Below is a small trained network, with its code and all its weights. Each question gives an input and a class and asks what happens when units are switched off, that is, made to give their printed mean instead of their output.

import numpy as np


def w(rows, s, z=0):
    codes = np.array(rows[::2]) - 128.0
    scale = np.full(codes.shape[1], s)
    scale[-1] = z or s
    return codes * scale


def norm(h):
    return h / np.sqrt((h * h).mean(-1, keepdims=True) + 1e-5)


def f(y):
    return y / 2 * (1 + np.tanh(0.7978845608 * (y + 0.044715 * y**3)))


def log_softmax(a):
    a = a - a.max(-1, keepdims=True)
    return a - np.log(np.exp(a).sum(-1, keepdims=True))


def net(x, mask):
    res = np.array(x, float).reshape(1, 6) / 4 @ E
    u = 0
    for l in range(3):
        y = f(norm(res) @ A[l][:, :-1].T + A[l][:, -1])
        res = res + np.where(mask[u : u + 4], y, B[l][:, -1]) @ B[l][:, :-1]
        u += 4
    return log_softmax(norm(res)[-1] @ U[:, :-1].T + U[:, -1])


A, B = {}, {}
E = w([
[25,156,182,13,153,50,150,128,222,91,219,191],'x0',
[112,148,124,204,223,104,79,149,49,183,218,214],'x1',
[155,123,150,132,114,155,143,26,144,157,206,183],'x2',
[92,52,107,151,97,12,6,15,95,187,156,147],'x3',
[153,212,86,76,118,85,190,90,90,48,56,92],'x4',
[67,36,178,84,208,100,161,255,40,88,213,115],'x5',
],0.0055)
A[0] = w([
[128,55,165,150,163,148,167,152,68,81,196,99,101],'0.n1',
[105,197,160,155,208,174,131,138,131,125,232,254,181],'0.n2',
[196,168,154,126,184,221,217,205,147,54,92,104,72],'0.n3',
[101,55,201,91,136,130,121,221,166,50,148,147,2],'0.n4',
],0.0065,0.0039)
B[0] = w([
[142,60,255,123,163,46,140,184,140,203,85,69,192],'0.n1',
[102,82,191,115,164,55,161,243,135,200,66,85,226],'0.n2',
[129,4,147,82,148,90,150,162,5,94,102,108,253],'0.n3',
[140,142,108,160,86,127,137,72,179,74,145,202,193],'0.n4',
],0.0092,0.0063)
A[1] = w([
[41,206,104,93,160,9,90,124,147,48,121,98,153],'1.n1',
[138,169,148,162,98,168,95,125,255,146,157,119,1],'1.n2',
[138,179,148,118,170,139,190,192,80,119,144,98,78],'1.n3',
[113,208,132,107,131,183,210,198,86,92,89,45,102],'1.n4',
],0.007,0.0027)
B[1] = w([
[85,145,170,87,169,97,158,190,165,233,175,95,253],'1.n1',
[54,102,118,76,153,127,138,217,218,220,57,132,145],'1.n2',
[111,139,241,59,175,42,164,165,165,204,60,56,210],'1.n3',
[242,154,157,62,187,60,143,164,69,174,255,175,248],'1.n4',
],0.0087,0.0042)
A[2] = w([
[96,213,181,30,137,89,233,144,176,2,192,126,2],'2.n1',
[88,3,250,108,165,116,164,196,149,76,120,112,223],'2.n2',
[49,134,150,148,185,59,105,137,100,158,213,142,196],'2.n3',
[107,157,239,157,108,82,169,117,164,188,121,158,182],'2.n4',
],0.0063,0.0021)
B[2] = w([
[116,205,67,158,2,184,41,75,221,76,84,209,163],'2.n1',
[144,91,105,65,181,103,132,144,78,109,149,155,249],'2.n2',
[149,95,119,56,200,87,150,203,117,137,44,114,179],'2.n3',
[195,101,119,106,99,197,209,185,176,172,101,22,180],'2.n4',
],0.0089,0.014)
U = w([
[41,172,127,115,65,175,126,99,254,140,116,120,4],'0',
[174,169,89,170,93,127,85,20,43,44,165,132,82],'1',
[114,77,184,41,218,57,167,194,99,153,150,105,238],'2',
],0.0096,0.0025)

Each question gives the input, the list of numbers given to net, and the class t.
The units are the neurons (one row each of A and B). Each row of codes is followed by its name. A weight is (code - 128) times the scale printed after its matrix; where a second scale follows, it is the last column's (A, B and U).
mask holds one flag per neuron, layer by layer. A switched-off neuron (its flag False) gives its mean, the last column of its row in B, instead of its output. The means were averaged over made-up inputs and are rounded, as every weight is.
A unit's drop is (log p(t) with every unit on - log p(t) with that unit switched off) / (log p(t) with every unit on - log p(t) with every unit switched off).
The circuit of an input: a set's keep is (log p(t) with only the set's units on - log p(t) with every unit switched off) / (log p(t) with every unit on - log p(t) with every unit switched off). Starting from all 12 units, units are removed one at a time, each time the one whose removal leaves the highest keep (on an exact tie, the one counted first), for as long as the keep stays at least 0.8.
circuit, biggest first: the units of the circuit, biggest drop first
k most important neurons: the k neurons with the biggest drops, biggest first
top k neurons in layer l: the k neurons of layer l with the biggest drops, biggest first
drop when u is switched off: that unit's drop, to one decimal
input [1,-8,-3,2,2,0], class 0: 4 most important neurons -> 2.n1, 0.n2, 0.n3, 0.n1
input [2,-8,5,-3,1,-6], class 0: top neuron in layer 2 -> 2.n2
input [2,-3,-3,8,3,-7], class 0: circuit, biggest first -> 2.n2, 0.n3
input [8,-5,-7,2,6,1], class 0: circuit, biggest first -> 2.n1, 0.n3
input [0,-8,-2,3,-3,3], class 0: 4 most important neurons -> 0.n3, 0.n4, 0.n2, 2.n3
input [-2,-4,-1,-3,-3,-7], class 1: top 2 neurons in layer 1 -> 1.n3, 1.n1
input [-4,0,7,3,-3,-2], class 1: top 2 neurons in layer 0 -> 0.n1, 0.n2
input [2,-7,2,-4,-1,-5], class 1: top 2 neurons in layer 0 -> 0.n2, 0.n3
input [2,-7,6,-5,-8,-6], class 0: top 2 neurons in layer 2 -> 2.n3, 2.n2
input [-5,1,3,-1,-6,-3], class 0: drop when 0.n3 is switched off -> 0.5
input [0,-1,0,0,1,-7], class 0: drop when 0.n3 is switched off -> 0.6
input [-6,-2,1,7,4,0], class 1: drop when 1.n4 is switched off -> 0.0
